Every row comes from one small tree of marks. The marks that hang from a mark follow it in brackets, in the order of their numbers. Every link used is in the known rows. Which tree was each row made from?
Known rows:
j962[j386[j287 j459 j852]]: 136,-76,17,192,-104,-86,-42,79,3,273,-24,340,48,24,14,179,-82,277,-227,189,-106,-38,113,166,72,-197,7,-135,164,-299,-84,-65,-87,159,179,201,-26,88,196,-26,224,-109,-107,22,51,81,11,86,-98
j506[j505 j639[j386] j698]: -133,-165,-259,-338,232,-144,-97,144,2,-60,46,-374,-43,-29,17,59,-406,105,-354,190,167,-109,-352,-229,329,233,64,118,-154,-41,-20,97,-334,378,161,156,-98,25,-69,-79,242,-133,-236,-224,153,-15,-38,32,-78
j639[j386[j287 j459 j852]]: 182,-216,-271,128,-218,-141,58,-33,16,95,117,286,184,90,-76,210,-41,345,-149,239,-6,58,86,111,68,-111,-18,-141,48,-297,-53,56,-92,163,249,140,-86,83,166,-118,282,29,-9,39,-48,30,-49,256,-133
j114[j212[j506] j505[j459[j287 j386]] j802]: -583,-5,179,-227,177,-126,11,-249,-224,-214,-239,-478,-22,74,-209,26,-10,-144,18,-386,-139,-63,34,-539,-329,-441,149,-310,-74,410,195,67,-122,9,269,338,42,-98,408,-239,185,83,350,-284,-89,-376,309,-71,-40
j519[j212[j114[j287]] j597[j802[j698[j154]]]]: -192,328,88,-39,-97,60,140,-197,-129,74,-19,-257,28,297,-48,218,-162,180,136,-266,-48,323,-119,-165,202,-165,-65,-135,-85,-101,-209,-31,8,324,-229,290,-29,-66,212,14,56,-22,-218,-230,-158,39,201,47,346
j808[j505 j597[j519 j639] j698[j154] j797]: -338,7,236,-502,-45,120,440,467,-263,445,212,307,183,734,-762,-477,99,42,114,63,169,359,16,-19,211,-483,16,-109,-246,-202,-292,389,521,-141,-345,338,106,-84,-22,545,-76,-126,136,-155,-226,-130,-117,-240,335
j808[j505[j114 j459[j287]] j597[j519] j797]: -377,51,330,-413,95,-88,468,178,-217,540,9,294,129,502,-638,-380,52,-79,127,-12,58,197,14,8,100,-379,56,-455,-44,-300,-230,203,152,95,-122,228,275,-44,75,266,-217,-89,130,88,-198,-355,41,43,160
j212[j505[j114[j287]]]: 36,-59,99,-18,48,11,9,-95,-147,-35,-117,-170,-34,52,-153,18,-98,30,42,-38,-321,55,-104,-31,-5,37,72,-129,-63,84,-132,-192,-121,219,7,48,126,27,119,-62,-133,-6,42,7,101,-4,57,26,-110
j802[j506[j639 j962]]: 8,55,-90,-50,-56,79,-33,17,0,337,27,-83,-42,10,-82,-188,-215,103,-179,63,-127,-47,-102,-143,92,-46,176,-114,76,14,71,118,-145,293,-54,52,-16,-34,52,-68,34,-52,-170,12,95,-135,-81,14,36
j698[j519[j212 j597[j639 j802]]]: -137,255,-43,-49,-77,208,107,-86,-29,68,32,172,-87,189,44,113,-69,302,-48,-95,153,138,-30,-55,286,-39,-59,163,-66,-75,-64,174,16,203,-381,165,-76,-18,44,67,-178,-175,-139,-107,-58,-60,198,9,261
j519[j597[j639 j802]]: 17,287,7,-133,-72,108,124,-86,-60,77,-2,-70,-17,162,-139,116,23,268,32,-216,174,115,-27,-170,241,-65,-90,-98,-114,0,16,100,-15,238,-240,207,-83,-93,55,-12,15,-171,-188,-25,-16,-11,84,119,321
j597[j519[j212] j639 j802]: -105,102,-4,-133,-127,247,291,63,-293,232,74,172,-187,169,-312,129,54,254,-48,-260,278,186,-117,-325,276,-72,-197,116,-88,-73,-85,108,83,606,-171,319,-150,-101,263,-72,-410,-189,-40,56,-151,-159,-77,55,389
j212[j505 j506[j639 j962]]: -157,-98,-66,144,68,147,-75,-79,-145,32,36,-298,-81,47,-104,-101,-169,23,-103,121,-419,-42,-262,-221,-11,146,308,195,-142,64,-137,-245,-201,532,-193,10,92,101,-26,33,-58,44,-109,-140,190,-6,-82,-110,-156
j597[j519 j639[j386[j459[j287]]] j802]: -19,24,-68,-166,-279,90,398,70,-332,243,132,237,-67,128,-397,202,16,409,-133,-196,364,55,-4,-326,262,-42,-154,31,-141,-106,3,137,2,534,4,332,-292,-165,295,-144,-261,-115,30,141,-29,-160,-32,184,200
j639[j386[j287 j852]]: 175,-205,-207,26,-132,-95,26,-30,13,29,124,201,232,45,-98,128,-20,269,3,225,5,48,29,90,52,-85,9,-35,70,-202,-42,81,-66,196,199,92,-77,69,52,-134,262,38,11,103,-22,41,24,243,-102
j212[j114[j287] j505[j802] j506[j962]]: -210,-22,65,154,-103,93,-48,-288,-241,-23,21,-472,-92,130,-237,13,-228,-73,166,-90,-580,-1,-214,-210,-109,15,293,20,-215,52,-171,-546,-106,840,-236,48,147,40,208,-99,-234,225,61,-64,131,71,69,-94,-217
j802[j506[j698[j519[j212[j114]]] j962]]: -140,39,-55,-48,-223,155,-109,43,-129,263,89,-26,-58,115,-17,-125,-287,108,-207,39,-175,45,-112,-138,239,102,119,19,-25,-40,-30,75,-100,364,-189,103,-26,-67,149,-114,-51,-27,-131,-117,62,-138,35,-74,3
j519[j212 j597[j639[j386[j287]] j802]]: -29,241,-50,-131,-57,134,128,-117,-54,117,32,-43,41,240,-106,217,-30,287,96,-153,221,280,-154,-194,311,-140,-143,5,-94,-199,-101,150,-3,345,-243,272,-110,-34,166,34,122,-181,-217,-114,-117,-12,88,181,419
j802[j506 j698[j519 j797]]: 79,80,-45,-18,-125,145,180,67,-70,182,54,204,97,221,-122,-151,-212,288,18,46,-132,176,38,231,214,-54,200,-78,61,66,-87,251,-161,136,-70,182,-49,23,35,-51,-95,-196,-133,10,56,14,357,-66,78
j154[j519[j212[j114[j802]] j597] j808[j698]]: -17,167,174,-158,-187,182,54,-112,4,-3,2,62,-191,622,-84,203,-9,78,4,-346,-169,80,62,-234,32,-198,-255,-10,-156,-25,-261,-66,100,132,-370,183,-197,-63,-77,145,-195,261,-20,-307,-426,-151,17,-339,97
j212[j114[j287 j802] j505 j506]: -232,-50,129,81,-56,123,-88,-222,-304,-184,-42,-502,-43,23,-140,23,-121,51,301,-165,-540,-22,-196,-291,-246,-134,189,-65,-246,74,-132,-431,-119,558,-102,187,132,3,121,-108,-134,354,206,-241,26,54,179,-143,-233
j114[j212 j287 j802[j506[j639]]]: -240,183,122,-468,-43,-23,-103,-260,-181,-16,-126,-325,16,-46,-201,20,-203,-30,68,-228,-115,21,-137,-390,-300,-413,-14,-369,35,412,348,265,-79,112,302,214,-71,-142,372,-253,207,81,109,-290,-54,-330,169,-169,32
j154[j519[j212[j505[j114 j802] j506] j597]]: -98,68,32,-41,17,143,53,-173,2,24,-25,20,-174,411,3,227,-156,106,15,-140,-141,183,-42,-80,89,11,-65,119,-50,-120,-225,-211,-81,462,-372,82,65,84,18,14,-295,188,-187,-91,-223,43,170,-204,88
j506[j639[j386[j287 j459]] j698]: -101,-81,-266,-65,-61,-117,-7,144,-33,84,84,-71,61,68,-66,109,-288,152,-406,209,79,-64,-225,-61,236,187,36,-17,-95,-69,50,168,-166,252,202,139,-86,37,-10,-12,255,-45,-189,-192,102,-67,-133,122,-165
j154[j808[j505 j519]]: -104,20,200,-261,-106,96,94,-3,-74,47,112,164,-85,232,-268,-98,32,78,-27,-48,66,-31,48,-119,-135,-197,-98,-37,-112,-120,-127,103,-14,-23,-141,149,-73,-138,-31,184,-108,-86,122,-78,-131,-88,-6,-102,-16
j459[j287 j386 j852]: 14,-19,255,-314,-282,-417,104,161,-79,126,-147,-401,137,55,-273,-119,-85,-71,-148,-187,77,-168,154,-189,-18,40,333,-33,-144,82,99,121,-75,-439,85,240,-258,-86,190,-73,272,-70,145,67,204,-403,127,22,-205
j506[j698[j154[j808[j597[j802]]] j797]]: -139,72,52,-167,-125,-23,135,179,-258,-22,100,-30,15,238,-321,-72,-110,-118,-176,83,-136,238,-9,-20,437,160,41,173,-239,214,-105,88,108,88,-138,65,-150,87,31,86,5,-74,-49,-284,-11,-151,-153,3,-41
j802[j506[j505[j114] j639[j386]] j698]: 129,-113,-157,-163,143,-70,123,-4,-21,269,-35,-174,61,176,-51,-37,-371,358,-98,-42,-40,13,-171,-5,144,-100,208,-299,85,-158,-123,155,-426,422,163,323,33,-47,-6,-155,56,-214,-272,83,12,56,281,23,83
j506[j505[j114] j698]: -126,-162,-119,-215,123,-127,-126,52,-80,-21,-72,-300,-142,114,4,40,-295,-35,-265,14,-30,2,-197,-128,322,206,15,-10,-100,-26,-122,-82,-208,320,108,169,35,38,75,-136,38,-152,-174,-117,31,-56,-9,6,-48
j802[j698[j154[j808] j519[j212 j597[j639]]]]: -71,246,-12,27,-98,85,225,6,-142,-19,41,164,73,407,6,120,-119,275,-157,-132,-75,213,24,95,241,-25,-7,72,-61,-23,-218,133,-84,-43,-245,236,-116,-3,22,76,-47,-238,-173,-164,-161,41,258,-140,147
j154[j519[j597] j808[j505[j114 j459] j698]]: 2,164,220,-167,-74,114,178,-98,9,139,32,277,-138,735,-236,93,-6,60,-98,-316,-49,3,189,-101,58,-175,-157,-178,-81,-32,-245,12,56,83,-309,186,-119,-68,-77,121,-291,110,32,-34,-345,-147,98,-215,73
j808[j505 j597[j519]]: -359,-33,262,-340,-30,80,233,197,-90,217,133,150,55,260,-409,-175,-24,106,79,140,200,104,37,31,41,-191,-10,-107,-79,-164,-216,204,127,37,-130,225,153,-104,17,246,-68,-70,58,12,-81,-46,44,-119,165
j519[j212[j114[j287]]]: -138,87,59,32,-39,73,-52,-69,-29,26,-10,-169,-23,63,6,104,-112,-41,142,-126,-131,138,-160,-137,10,-154,-66,-17,-40,-111,-123,-123,80,235,-61,80,28,17,199,3,-46,106,29,-191,-124,-49,14,-31,125
j154[j519[j212[j506[j698]] j597] j808]: -55,215,103,-138,-142,188,-23,-129,-13,-41,107,158,-174,479,30,266,-106,63,-97,-220,-137,114,42,-218,147,5,-281,154,-125,-83,-283,-29,-49,323,-398,125,-200,-1,-24,15,-205,178,-168,-322,-405,-150,81,-322,76
j802[j506[j962] j698[j519[j597]]]: -23,168,-42,-41,-211,135,76,-60,-75,261,47,90,69,277,14,-97,-270,349,-144,-14,-125,81,2,78,167,9,169,-180,86,-7,-80,234,-236,169,-158,202,-30,-109,75,-91,46,-206,-294,18,65,-2,331,-99,118
j114[j154[j519] j212 j287 j505[j459]]: -590,208,185,-436,55,-18,-128,-352,-52,-310,-230,-106,21,146,-149,94,-159,-163,-88,-352,-124,259,140,-477,-242,-296,-191,-387,153,680,79,208,-14,280,316,144,24,-141,597,-248,-4,25,224,-284,-163,-430,240,-150,193
j506[j505[j802[j698[j154]]]]: -19,-94,-101,-148,196,-180,83,-86,-1,-50,-86,-205,-84,144,-19,48,-201,-3,-112,21,57,75,-53,57,120,32,112,-15,-49,-81,-130,-124,-235,216,19,150,48,61,84,-56,-3,-221,-133,78,-10,169,140,-36,11
j212[j506[j698 j962[j386[j852]]]]: -198,-82,-11,75,-84,49,-181,-1,-201,142,170,-117,-69,84,-18,4,-204,-3,-172,90,-243,-89,-158,-161,132,90,160,192,-44,1,-69,-118,-55,503,-79,66,-55,41,65,-82,88,65,-162,-172,103,-43,-26,-113,-120
j505[j459[j287] j802[j506]]: 82,83,120,-29,28,-225,242,-236,-113,403,-123,20,-74,167,-206,-20,-50,-90,-78,-154,-56,-28,106,83,0,-61,170,-307,6,-121,40,-131,-253,309,-25,68,65,-3,190,-184,-203,-63,138,215,52,-72,225,229,-51
j506[j505[j802] j639 j698[j154] j962]: -318,-47,-283,-236,153,-200,-54,67,-94,67,-22,-478,-210,144,-124,-69,-491,-160,-637,216,-37,-26,-339,-235,428,322,252,178,-153,143,22,-101,-244,472,-33,63,-39,121,107,-36,137,-238,-353,-138,185,-86,-284,-15,-125
j597[j802[j698[j154 j519 j797]]]: -39,62,-17,22,-90,35,286,-42,-204,36,26,149,34,188,-193,-31,-73,145,-33,-44,62,217,65,65,225,58,186,73,-75,139,-47,159,49,175,-124,135,-78,41,56,25,-210,-182,-90,100,10,-20,144,60,83
j459[j287 j386[j852]]: 83,-73,143,-134,-225,-266,-15,65,-58,103,-26,-124,16,74,-250,49,-81,57,-155,-50,-15,-49,105,-82,-9,-123,145,-75,-60,-50,36,84,18,-226,98,153,-173,-77,234,-145,279,-108,49,-4,88,-256,112,129,-122
j154[j519[j212 j597]]: -76,155,28,-124,-50,139,5,-51,98,1,-6,134,-95,316,94,211,-111,104,-38,-105,67,172,20,-87,112,0,-199,97,-2,-98,-122,-6,18,134,-273,40,-44,36,25,30,-121,158,-195,-133,-237,-18,104,-189,185
j802[j506[j639 j962] j698[j154 j519 j797]]: -81,150,-169,35,-123,112,241,139,-131,278,60,94,90,279,-195,-247,-356,229,-267,149,-238,189,-46,122,357,8,377,52,62,195,-25,230,-133,185,-125,127,-100,105,55,15,-26,-220,-264,-34,134,-74,120,-37,33
j505[j114[j154 j287 j802] j459[j386[j852]]]: -182,39,157,-125,102,-316,76,-344,-250,89,-286,-249,-184,238,-198,-2,-18,-100,-76,-395,-255,26,12,-83,-106,-343,126,-623,189,304,166,-13,-53,219,293,151,85,-52,285,-241,-79,-35,148,17,-90,-394,44,333,-67

Write each row's tree:
-181,110,61,43,138,-83,162,-273,-77,186,-249,59,-155,378,-13,64,-6,-63,-108,-339,-197,169,26,-24,87,-68,6,-311,204,85,-63,-158,-100,400,-16,23,149,38,82,-56,-333,-1,-29,64,-176,-233,25,194,121 : j505[j114[j154[j519[j212 j597]]] j459]
-64,27,39,-138,-178,134,284,-18,-271,331,87,194,-141,81,-223,-8,-24,243,-37,-118,151,104,96,-182,159,-40,-64,-23,52,-54,-89,139,-51,523,-74,278,-128,-178,154,-165,-340,-27,-34,147,-72,-79,69,72,171 : j597[j519 j802[j506]]
-416,72,12,170,-20,23,-23,-280,-143,15,17,-421,-67,130,-151,-8,-186,-123,108,-209,-392,-89,-44,-301,-73,-213,189,-187,-95,133,-97,-334,0,724,-39,126,119,28,300,-183,-159,282,154,-94,-16,-76,109,43,-76 : j212[j114[j287 j505[j459 j802]] j506[j962]]
-109,158,52,-53,-51,130,246,165,-87,-82,106,273,-7,401,-327,-32,-79,-130,-55,48,-127,354,128,-16,314,-91,6,345,-101,146,-183,-28,198,-41,-293,13,-225,219,114,169,-203,50,54,-150,-242,-115,-101,-150,25 : j698[j154[j519[j212] j808[j505]] j797]
139,-15,-125,-76,-117,-16,134,118,-70,66,59,29,104,60,-167,95,2,282,-76,-114,164,-43,-50,-143,138,-53,-2,-47,-138,-92,93,68,-61,133,22,159,-144,-12,127,-48,15,-79,50,36,27,-79,-54,74,68 : j597[j639[j386[j459[j852]]]]
29,235,46,-121,-87,42,146,-156,-70,166,0,-73,33,211,-58,69,-86,301,46,-159,73,157,32,-44,168,-63,1,-237,-9,-47,-82,159,-157,208,-166,261,-40,-140,29,-55,85,-141,-266,-11,-26,65,263,70,260 : j519[j597[j802[j506 j698]]]
-49,-31,-43,-188,-119,66,-23,-94,-171,214,39,-33,-123,48,-93,-99,-226,134,-186,-6,88,61,-39,-227,258,138,133,-12,-94,-12,-18,165,-121,488,-147,178,-60,-87,168,-153,-132,-173,-159,62,73,-131,51,43,80 : j597[j802[j506[j505 j698[j519] j962]]]
-351,96,90,-407,8,-40,-69,-307,-258,-260,-99,-445,52,130,-232,79,-229,-119,192,-214,-208,151,-196,-318,-228,-343,68,-203,-68,485,162,128,-84,201,346,265,-94,1,411,-226,263,19,53,-383,-62,-229,295,-258,31 : j114[j212[j506[j505]] j287 j802[j698[j797]]]
132,39,234,-317,-227,192,154,126,-20,93,72,303,-79,626,-420,-40,61,19,9,-156,-124,113,163,-38,166,-140,-157,36,-264,109,-221,153,290,91,-328,58,-163,37,-133,260,-301,100,53,-202,-286,-267,-132,-307,99 : j154[j519 j808[j597[j639] j698[j797]]]
-105,148,-23,-21,-78,8,143,60,-64,-38,15,136,32,274,20,98,-89,57,-154,-24,-17,202,183,0,178,43,-36,205,-29,15,-70,-66,94,-77,-233,11,-84,68,6,33,-72,157,-94,-79,-150,81,36,-95,29 : j698[j154[j519[j597]]]
41,-3,109,77,-109,-143,35,134,-12,262,-112,154,108,6,32,68,-94,135,-191,91,-13,-101,123,102,62,-78,103,-74,103,-207,-37,-36,-111,-5,153,221,-75,61,159,60,205,-89,-55,52,134,24,35,13,-134 : j962[j386[j287 j459[j852]]]
-213,8,-57,-76,-82,69,-90,87,-103,-23,85,54,-77,103,78,48,-197,42,-246,80,26,43,-133,-14,251,227,-34,203,-106,5,-56,125,-30,118,-127,69,-38,4,22,-3,-57,-71,-85,-231,18,-80,71,-104,-43 : j506[j698[j519[j212]]]
53,106,-116,-25,-39,134,200,104,-17,239,39,132,68,196,-142,-170,-287,326,-87,76,-124,106,-61,188,233,-62,257,-87,71,97,-39,295,-219,226,-46,194,-42,50,-51,-11,-91,-220,-210,-21,91,-31,291,-49,69 : j802[j506[j639] j698[j519 j797]]
79,23,105,-14,-88,133,131,-16,-82,31,27,126,-126,400,-239,-47,39,-17,-14,-84,-307,65,33,11,168,-109,-4,110,-130,136,-255,16,88,31,-214,85,-181,43,-77,193,-199,-59,112,-201,-106,-174,-54,-116,-48 : j154[j808[j698[j519[j212[j505[j114]]] j797]]]
-133,23,165,-89,-68,-302,213,-191,-134,298,-323,-56,-33,321,-183,-41,-24,-112,-196,-371,-206,45,105,-153,22,26,182,-302,114,137,-36,-148,-190,243,99,121,33,59,188,-112,-275,32,148,166,-70,-492,41,156,-55 : j505[j114[j154[j519[j212]]] j459[j287 j852]]
-61,-33,92,-139,-13,113,-32,-94,-54,-60,-87,56,-154,237,-30,147,-139,17,-9,-120,-104,123,-64,-144,-51,-13,-109,14,-46,13,-97,-96,0,235,-130,35,45,71,133,-41,-290,213,-12,-65,-208,-105,64,-222,-10 : j154[j519[j212[j505[j114[j287 j802]]]]]
-235,220,-11,41,-52,172,283,141,-116,-66,138,348,-6,317,-231,-102,-97,-22,-89,156,-134,324,110,105,421,-105,108,477,-84,135,-195,89,177,-116,-379,49,-234,217,83,237,-212,-128,96,-211,-121,-121,22,-70,6 : j698[j154[j808[j505]] j519[j212] j797]
-57,-64,168,-225,-137,30,204,245,-164,264,47,2,110,502,-398,-205,80,58,20,-12,-46,209,79,85,203,-215,79,13,-280,-5,-177,190,418,-149,-230,148,56,4,-105,385,35,-41,76,-234,-43,-19,-147,-90,226 : j808[j597[j639] j698[j154]]
80,12,-117,-36,1,-42,228,91,-135,249,72,-12,194,190,-82,-59,-280,333,-129,6,-63,120,-46,67,124,-83,222,-141,56,-83,-67,205,-249,167,46,245,-41,-46,-20,-69,88,-109,-190,11,-3,119,236,-5,49 : j802[j506[j639[j386]] j698[j154]]
-128,40,202,29,52,14,30,-189,-272,-127,-216,-397,-24,16,-144,19,-35,-9,165,-233,-434,-22,-150,-201,-187,-80,119,-343,-188,101,-22,-398,-188,317,16,110,179,-9,184,-144,-159,215,279,-127,82,-18,115,51,-172 : j212[j114[j287 j802] j505[j459]]
